Here is a tiny trained network, its code and every weight. The questions are about switching its units off for an input and a class, where a switched-off unit gives its printed mean instead of its output.

import numpy as np


def w(rows, s, z=0):
    codes = np.array(rows[::2]) - 128.0
    scale = np.full(codes.shape[1], s)
    scale[-1] = z or s
    return codes * scale


def f(y):
    return np.maximum(y, 0)


def log_softmax(a):
    a = a - a.max(-1, keepdims=True)
    return a - np.log(np.exp(a).sum(-1, keepdims=True))


def net(x, mask):
    res = np.array(x, float).reshape(1, 5) / 4 @ E
    y = f(res @ A[0][:, :-1].T + A[0][:, -1])
    res = res + np.where(mask, y, B[0][:, -1]) @ B[0][:, :-1]
    return log_softmax(res[-1] @ U[:, :-1].T + U[:, -1])


A, B = {}, {}
E = w([
[114,109,133,7,117,126],'x0',
[105,192,71,128,60,105],'x1',
[131,122,121,128,126,133],'x2',
[126,137,133,126,134,124],'x3',
[120,158,159,135,108,254],'x4',
],0.025)
A[0] = w([
[152,111,107,227,158,36,194],'N1',
[137,135,118,110,131,153,93],'N2',
[153,100,115,23,126,54,108],'N3',
[92,136,97,92,74,108,102],'N4',
[129,37,124,74,189,86,167],'N5',
[153,131,100,117,134,135,93],'N6',
[132,149,71,81,98,85,85],'N7',
[104,135,158,61,94,203,28],'N8',
[67,191,58,128,63,116,128],'N9',
[106,94,144,130,158,116,145],'N10',
[91,250,17,144,62,134,127],'N11',
[98,196,125,198,43,160,81],'N12',
[157,160,165,8,90,204,9],'N13',
[146,34,194,82,207,116,195],'N14',
[184,137,89,209,174,56,206],'N15',
[144,184,112,126,81,149,56],'N16',
[151,133,93,170,143,81,111],'N17',
[150,86,139,139,178,160,188],'N18',
[144,183,146,203,107,179,71],'N19',
[83,62,143,173,153,164,128],'N20',
[179,124,180,186,182,183,163],'N21',
[135,162,149,215,111,207,109],'N22',
[109,123,145,173,126,143,175],'N23',
],0.015,0.011)
B[0] = w([
[59,112,98,139,38,218,243],'N1',
[121,121,127,147,131,153,144],'N2',
[223,143,122,62,196,47,215],'N3',
[149,191,98,115,100,69,169],'N4',
[118,34,159,81,199,127,222],'N5',
[154,139,113,141,138,146,129],'N6',
[143,190,97,92,113,47,175],'N7',
[86,123,119,193,44,195,200],'N8',
[133,118,57,135,89,45,214],'N9',
[119,102,133,125,161,147,164],'N10',
[137,61,86,169,143,35,254],'N11',
[154,73,131,182,153,80,221],'N12',
[58,94,115,173,6,190,221],'N13',
[128,30,188,123,190,156,254],'N14',
[51,116,130,153,42,202,234],'N15',
[113,88,111,153,133,84,170],'N16',
[121,116,114,123,69,132,177],'N17',
[117,166,175,120,137,177,199],'N18',
[172,90,158,137,176,47,213],'N19',
[129,177,144,109,129,150,184],'N20',
[131,205,184,118,176,168,231],'N21',
[225,128,179,109,198,58,240],'N22',
[104,150,165,125,158,125,177],'N23',
],0.013,0.031)
U = w([
[48,134,161,136,118,254,230],'0',
[150,74,137,132,214,86,155],'1',
[72,146,67,190,52,131,167],'2',
[164,212,70,32,146,75,1],'3',
[163,245,198,158,214,157,83],'4',
],0.012,0.0031)

Each question gives the input, the list of numbers given to net, and the class t.
The units are the neurons (one row each of A and B). Each row of codes is followed by its name. A weight is (code - 128) times the scale printed after its matrix; where a second scale follows, it is the last column's (A, B and U).
mask holds one flag per neuron, in row order. A switched-off neuron (its flag False) gives its mean, the last column of its row in B, instead of its output. The means were averaged over made-up inputs and are rounded, as every weight is.
A unit's drop is (log p(t) with every unit on - log p(t) with that unit switched off) / (log p(t) with every unit on - log p(t) with every unit switched off).
The circuit of an input: a set's keep is (log p(t) with only the set's units on - log p(t) with every unit switched off) / (log p(t) with every unit on - log p(t) with every unit switched off). Starting from the 12 units with the biggest drops (on a tie, the unit counted first), units are removed one at a time, each time the one whose removal leaves the highest keep (on an exact tie, the one counted first), for as long as the keep stays at least 0.8.
circuit, biggest first: the units of the circuit, biggest drop first
top k neurons: the k neurons with the biggest drops, biggest first
drop when u is switched off: that unit's drop, to one decimal
input [8,3,-7,-3,2], class 2: circuit, biggest first -> [N13]
input [1,2,-2,4,-8], class 3: circuit, biggest first -> [N3; N7]
input [1,6,-4,1,-7], class 3: top 2 neurons -> [N3; N7]
input [7,1,3,-8,-6], class 3: top 3 neurons -> [N7; N3; N4]
input [0,-2,0,-3,8], class 4: top 2 neurons -> [N22; N1]
input [0,0,2,4,3], class 4: top 2 neurons -> [N1; N15]
input [8,1,1,-1,-8], class 3: top 3 neurons -> [N7; N3; N4]
input [5,5,-3,-5,1], class 2: top 2 neurons -> [N13; N22]
input [-8,5,-2,1,-1], class 2: top 2 neurons -> [N1; N15]
input [2,1,0,-3,-8], class 3: drop when N7 is switched off -> 0.2
input [2,5,-4,-4,8], class 2: drop when N13 is switched off -> 1.3
